Below are the code and all the weights of a small trained network. Each question names an input and a class and asks about switching units off, where a switched-off unit gives its printed mean instead of its output.

import numpy as np


def w(rows, s, z=0):
    codes = np.array(rows[::2]) - 128.0
    scale = np.full(codes.shape[1], s)
    scale[-1] = z or s
    return codes * scale


def f(y):
    return y / 2 * (1 + np.tanh(0.7978845608 * (y + 0.044715 * y**3)))


def log_softmax(a):
    a = a - a.max(-1, keepdims=True)
    return a - np.log(np.exp(a).sum(-1, keepdims=True))


def net(x, mask):
    res = np.array(x, float).reshape(1, 6) / 4 @ E
    y = f(res @ A[0][:, :-1].T + A[0][:, -1])
    res = res + np.where(mask, y, B[0][:, -1]) @ B[0][:, :-1]
    return log_softmax(res[-1] @ U[:, :-1].T + U[:, -1])


A, B = {}, {}
E = w([
[187,204,2,94,141,74],'x0',
[32,58,203,138,52,86],'x1',
[218,177,62,95,156,133],'x2',
[88,169,83,158,48,59],'x3',
[19,238,146,57,151,87],'x4',
[51,173,95,206,186,239],'x5',
],0.009)
A[0] = w([
[38,143,163,186,165,183,206],'N0',
[13,114,146,169,181,197,142],'N1',
[93,108,172,96,215,135,241],'N2',
[128,59,170,149,81,98,173],'N3',
[117,93,172,165,5,89,189],'N4',
[252,144,46,162,189,184,203],'N5',
[121,140,194,21,158,133,252],'N6',
[76,236,128,140,84,51,174],'N7',
[170,108,143,163,74,61,217],'N8',
],0.011,0.0027)
B[0] = w([
[43,149,185,90,64,216,202],'N0',
[75,174,152,127,53,205,207],'N1',
[113,181,220,189,117,92,170],'N2',
[171,76,145,159,92,113,198],'N3',
[112,52,104,140,91,92,224],'N4',
[160,138,123,149,205,230,250],'N5',
[141,148,156,148,150,58,179],'N6',
[74,134,7,61,149,68,203],'N7',
[172,87,99,126,147,130,192],'N8',
],0.011,0.017)
U = w([
[207,120,129,163,230,217,252],'0',
[91,142,39,82,134,75,59],'1',
[163,159,221,151,140,58,97],'2',
[60,155,188,142,26,176,125],'3',
[157,6,150,176,74,101,34],'4',
],0.011,0.0028)

Each question gives the input, the list of numbers given to net, and the class t.
The units are the neurons (one row each of A and B). Each row of codes is followed by its name. A weight is (code - 128) times the scale printed after its matrix; where a second scale follows, it is the last column's (A, B and U).
mask holds one flag per neuron, in row order. A switched-off neuron (its flag False) gives its mean, the last column of its row in B, instead of its output. The means were averaged over made-up inputs and are rounded, as every weight is.
A unit's drop is (log p(t) with every unit on - log p(t) with that unit switched off) / (log p(t) with every unit on - log p(t) with every unit switched off).
The circuit of an input: a set's keep is (log p(t) with only the set's units on - log p(t) with every unit switched off) / (log p(t) with every unit on - log p(t) with every unit switched off). Starting from all 9 units, units are removed one at a time, each time the one whose removal leaves the highest keep (on an exact tie, the one counted first), for as long as the keep stays at least 0.8.
circuit, biggest first: the units of the circuit, biggest drop first
top k neurons: the k neurons with the biggest drops, biggest first
drop when u is switched off: that unit's drop, to one decimal
input [4,-5,-6,7,6,3], class 1: circuit, biggest first	[N7]
input [-7,2,-3,8,6,-7], class 4: top 2 neurons	[N4; N3]
input [8,7,3,-7,-1,8], class 3: top 3 neurons	[N1; N0; N8]
input [-6,-2,-6,-7,3,-7], class 2: top 2 neurons	[N6; N2]
input [3,-8,-4,-1,7,4], class 3: top 4 neurons	[N0; N1; N2; N8]
input [-2,-1,3,-7,4,0], class 2: circuit, biggest first	[N6; N2]
input [7,-4,8,5,3,-2], class 0: top 2 neurons	[N5; N4]
input [5,5,-5,8,-4,-2], class 4: top 2 neurons	[N4; N3]
input [-5,-6,5,1,5,3], class 3: top 4 neurons	[N0; N8; N2; N1]
input [-2,-7,-1,7,0,3], class 0: top 3 neurons	[N4; N5; N1]
input [4,0,-6,-1,5,0], class 1: drop when N7 is switched off	1.1
input [-2,-5,-8,6,7,-3], class 1: drop when N7 is switched off	0.7
input [7,-4,5,2,1,-2], class 0: drop when N5 is switched off	2.2
input [8,-7,-4,8,-3,4], class 0: circuit, biggest first	[N5]
